Here is a tiny trained network, its code and every weight. The questions are about switching its units off for an input and a class, where a switched-off unit gives its printed mean instead of its output.

import numpy as np


def w(rows, s, z=0):
    codes = np.array(rows[::2]) - 128.0
    scale = np.full(codes.shape[1], s)
    scale[-1] = z or s
    return codes * scale


def f(y):
    return y / 2 * (1 + np.tanh(0.7978845608 * (y + 0.044715 * y**3)))


def log_softmax(a):
    a = a - a.max(-1, keepdims=True)
    return a - np.log(np.exp(a).sum(-1, keepdims=True))


def net(x, mask):
    res = np.array(x, float).reshape(1, 8) / 4 @ E
    y = f(res @ A[0][:, :-1].T + A[0][:, -1])
    res = res + np.where(mask, y, B[0][:, -1]) @ B[0][:, :-1]
    return log_softmax(res[-1] @ U[:, :-1].T + U[:, -1])


A, B = {}, {}
E = w([
[129,150,86,61,107,14,110,145],'x0',
[205,53,115,191,41,197,210,164],'x1',
[132,220,173,82,137,181,234,132],'x2',
[82,128,253,94,97,119,213,158],'x3',
[125,87,160,199,112,192,168,106],'x4',
[185,135,135,168,96,94,173,147],'x5',
[167,161,142,225,172,202,163,190],'x6',
[32,118,105,151,66,201,43,86],'x7',
],0.0074)
A[0] = w([
[171,87,154,129,193,148,195,104,161],'N1',
[156,198,179,131,137,113,154,7,86],'N2',
[44,121,73,187,21,179,254,20,222],'N3',
[5,188,181,65,174,93,118,111,214],'N4',
[159,163,170,105,132,126,102,213,5],'N5',
[212,132,167,115,172,54,90,93,20],'N6',
[149,75,197,128,254,130,106,132,238],'N7',
[43,40,229,108,35,214,133,128,232],'N8',
[246,75,194,147,148,122,203,118,111],'N9',
[81,175,232,165,123,215,163,122,105],'N10',
[208,192,80,168,178,184,214,169,225],'N11',
[104,47,141,133,185,160,219,124,253],'N12',
[136,184,154,233,59,151,174,200,251],'N13',
[93,128,69,72,4,79,162,187,207],'N14',
[99,66,129,82,108,22,128,207,79],'N15',
],0.0076,0.0051)
B[0] = w([
[165,224,158,96,68,99,78,203,181],'N1',
[103,120,110,77,91,87,55,164,147],'N2',
[191,159,179,124,205,148,7,195,225],'N3',
[145,165,131,23,102,140,86,163,252],'N4',
[208,226,173,123,93,169,89,201,127],'N5',
[172,203,78,139,194,182,59,206,151],'N6',
[177,168,114,152,93,140,51,181,194],'N7',
[147,229,114,216,166,160,86,176,254],'N8',
[152,177,123,121,86,108,80,212,209],'N9',
[115,78,113,119,109,126,2,134,208],'N10',
[159,132,191,154,167,211,94,218,238],'N11',
[216,176,145,160,111,164,111,142,214],'N12',
[167,110,198,131,161,164,97,100,237],'N13',
[205,133,176,140,131,147,89,179,208],'N14',
[197,161,165,149,120,137,96,168,181],'N15',
],0.0078,0.0098)
U = w([
[142,123,192,65,109,164,114,179,107],'0',
[128,52,159,194,165,146,139,132,26],'1',
[219,67,70,147,104,81,95,146,84],'2',
[125,169,132,236,230,237,100,212,238],'3',
[2,54,114,94,95,50,222,59,3],'4',
[21,35,160,83,30,75,242,60,3],'5',
[78,160,107,81,187,126,21,157,95],'6',
[162,165,248,82,69,118,135,223,166],'7',
],0.0087,0.0057)

Each question gives the input, the list of numbers given to net, and the class t.
The units are the neurons (one row each of A and B). Each row of codes is followed by its name. A weight is (code - 128) times the scale printed after its matrix; where a second scale follows, it is the last column's (A, B and U).
mask holds one flag per neuron, in row order. A switched-off neuron (its flag False) gives its mean, the last column of its row in B, instead of its output. The means were averaged over made-up inputs and are rounded, as every weight is.
A unit's drop is (log p(t) with every unit on - log p(t) with that unit switched off) / (log p(t) with every unit on - log p(t) with every unit switched off).
The circuit of an input: a set's keep is (log p(t) with only the set's units on - log p(t) with every unit switched off) / (log p(t) with every unit on - log p(t) with every unit switched off). Starting from the 12 units with the biggest drops (on a tie, the unit counted first), units are removed one at a time, each time the one whose removal leaves the highest keep (on an exact tie, the one counted first), for as long as the keep stays at least 0.8.
units of the circuit, in order: the units of the circuit, biggest drop first
most important unit: the unit with the biggest drop
k most important neurons: the k neurons with the biggest drops, biggest first
drop of u: that unit's drop, to one decimal
input [3,-2,5,7,3,-6,0,8], class 6: units of the circuit, in order : (N10 N11)
input [-4,-5,2,-2,3,8,-6,0], class 0: 2 most important neurons : (N8 N10)
input [7,8,8,8,6,-7,-5,6], class 3: units of the circuit, in order : (N8)
input [6,-8,-5,6,-6,2,3,3], class 7: 2 most important neurons : (N15 N10)
input [-7,-7,0,6,-1,-3,2,1], class 6: 2 most important neurons : (N4 N10)
input [2,-6,6,-1,8,-6,-2,-5], class 6: units of the circuit, in order : (N14 N2)
input [2,8,4,8,-3,-6,0,-2], class 3: 2 most important neurons : (N8 N4)
input [-4,2,-2,-8,-2,-3,-1,5], class 6: 4 most important neurons : (N11 N8 N12 N14)
input [8,-1,8,0,5,-6,-1,7], class 6: 2 most important neurons : (N4 N11)
input [8,4,-3,2,0,-6,-6,7], class 3: 2 most important neurons : (N8 N14)
input [2,2,2,1,2,5,7,-4], class 7: 3 most important neurons : (N8 N1 N9)
input [-1,-5,7,-6,7,-6,-1,5], class 6: drop of N4 : 0.1
input [1,-3,-1,4,-6,3,8,3], class 7: drop of N1 : -0.3
input [7,-5,8,-4,7,0,3,6], class 6: drop of N8 : 0.1
input [-2,-3,8,4,3,-8,-2,-1], class 6: most important unit : N10
